Below are the code and all the weights of a small trained network. Each question names an input and a class and asks about switching units off, where a switched-off unit gives its printed mean instead of its output.

import numpy as np


def w(rows, s, z=0):
    codes = np.array(rows[::2]) - 128.0
    scale = np.full(codes.shape[1], s)
    scale[-1] = z or s
    return codes * scale


def f(y):
    return np.maximum(y, 0)


def log_softmax(a):
    a = a - a.max(-1, keepdims=True)
    return a - np.log(np.exp(a).sum(-1, keepdims=True))


def net(x, mask):
    res = np.array(x, float).reshape(1, 4) / 4 @ E
    y = f(res @ A[0][:, :-1].T + A[0][:, -1])
    res = res + np.where(mask, y, B[0][:, -1]) @ B[0][:, :-1]
    return log_softmax(res[-1] @ U[:, :-1].T + U[:, -1])


A, B = {}, {}
E = w([
[36,44,87,32,138,93,167,117,145,212],'x0',
[192,170,176,110,112,162,234,67,129,75],'x1',
[146,181,155,114,254,82,167,14,247,125],'x2',
[82,188,228,98,112,213,54,148,75,195],'x3',
],0.0064)
A[0] = w([
[58,58,102,83,68,156,86,214,47,193,108],'n0',
[171,201,180,135,169,146,141,64,166,100,94],'n1',
[97,86,94,71,187,49,190,53,214,150,176],'n2',
[239,56,6,185,111,33,203,126,166,4,193],'n3',
[157,159,191,80,151,147,195,51,160,119,143],'n4',
[165,185,147,180,191,96,103,99,181,89,253],'n5',
[198,185,137,157,175,95,164,63,191,67,148],'n6',
[174,170,162,184,56,209,111,188,41,74,117],'n7',
[77,143,120,153,199,71,52,124,194,167,118],'n8',
[111,27,2,113,106,23,157,161,140,116,173],'n9',
[195,183,140,159,175,97,162,60,192,68,148],'n10',
[168,196,167,150,183,127,136,70,178,97,107],'n11',
[78,83,87,78,189,49,160,71,211,167,146],'n12',
[231,169,131,179,92,150,182,117,113,24,204],'n13',
[95,104,147,51,166,117,215,54,184,171,125],'n14',
[119,117,123,169,78,165,48,222,53,142,171],'n15',
],0.0065,0.0024)
B[0] = w([
[36,112,140,233,85,100,126,45,65,128,230],'n0',
[71,70,101,183,60,68,169,94,120,74,186],'n1',
[170,181,143,100,206,170,70,163,141,193,232],'n2',
[164,50,2,87,182,96,153,108,207,63,255],'n3',
[114,146,156,139,81,158,184,71,80,91,191],'n4',
[76,61,73,186,139,57,78,127,153,141,201],'n5',
[54,104,135,208,95,111,148,42,52,116,210],'n6',
[185,202,174,71,162,212,151,134,115,145,210],'n7',
[198,84,54,61,212,114,110,162,192,118,183],'n8',
[94,31,30,159,122,34,105,158,194,104,228],'n9',
[50,102,133,212,90,103,147,43,51,115,210],'n10',
[56,62,92,203,81,55,121,112,132,106,189],'n11',
[179,171,121,84,209,168,73,166,157,191,222],'n12',
[166,135,90,85,147,178,207,71,125,65,211],'n13',
[125,188,169,149,183,187,93,85,76,180,203],'n14',
[92,190,202,171,116,180,109,91,49,174,218],'n15',
],0.0074,0.0095)
U = w([
[233,150,86,18,195,198,170,99,175,92,130],'0',
[224,209,220,3,55,189,181,198,135,104,69],'1',
[240,152,243,11,2,13,149,255,255,110,2],'2',
[42,34,91,224,27,23,179,73,111,49,122],'3',
[95,219,237,184,114,187,90,101,42,206,166],'4',
[179,75,66,76,186,52,42,227,247,168,122],'5',
],0.0075)

Each question gives the input, the list of numbers given to net, and the class t.
The units are the neurons (one row each of A and B). Each row of codes is followed by its name. A weight is (code - 128) times the scale printed after its matrix; where a second scale follows, it is the last column's (A, B and U).
mask holds one flag per neuron, in row order. A switched-off neuron (its flag False) gives its mean, the last column of its row in B, instead of its output. The means were averaged over made-up inputs and are rounded, as every weight is.
A unit's drop is (log p(t) with every unit on - log p(t) with that unit switched off) / (log p(t) with every unit on - log p(t) with every unit switched off).
most important unit: the unit with the biggest drop
top k neurons: the k neurons with the biggest drops, biggest first
drop when u is switched off: that unit's drop, to one decimal
input [5,-3,6,4], class 5: top 2 neurons : [n8 n13]
input [3,-1,7,2], class 4: top 4 neurons : [n3 n14 n9 n4]
input [-6,2,-3,-3], class 0: top 3 neurons : [n7 n0 n13]
input [-3,8,-1,7], class 1: top 4 neurons : [n0 n7 n13 n14]
input [-3,-1,-4,-2], class 4: most important unit : n15
input [-3,-7,-2,0], class 4: top 2 neurons : [n3 n15]
input [6,7,-6,3], class 4: top 2 neurons : [n3 n9]
input [7,3,4,2], class 4: top 2 neurons : [n3 n14]
input [-1,-3,5,-8], class 5: top 2 neurons : [n2 n12]
input [-1,7,2,6], class 3: top 2 neurons : [n1 n2]
input [5,6,4,-1], class 4: top 2 neurons : [n14 n2]
input [7,7,3,6], class 4: top 2 neurons : [n3 n14]
input [8,3,7,5], class 4: drop when n3 is switched off : 0.6
input [-6,7,-6,-4], class 0: most important unit : n7
input [1,7,-8,-3], class 0: drop when n10 is switched off : 0.2
input [3,-8,3,5], class 5: drop when n0 is switched off : -0.2
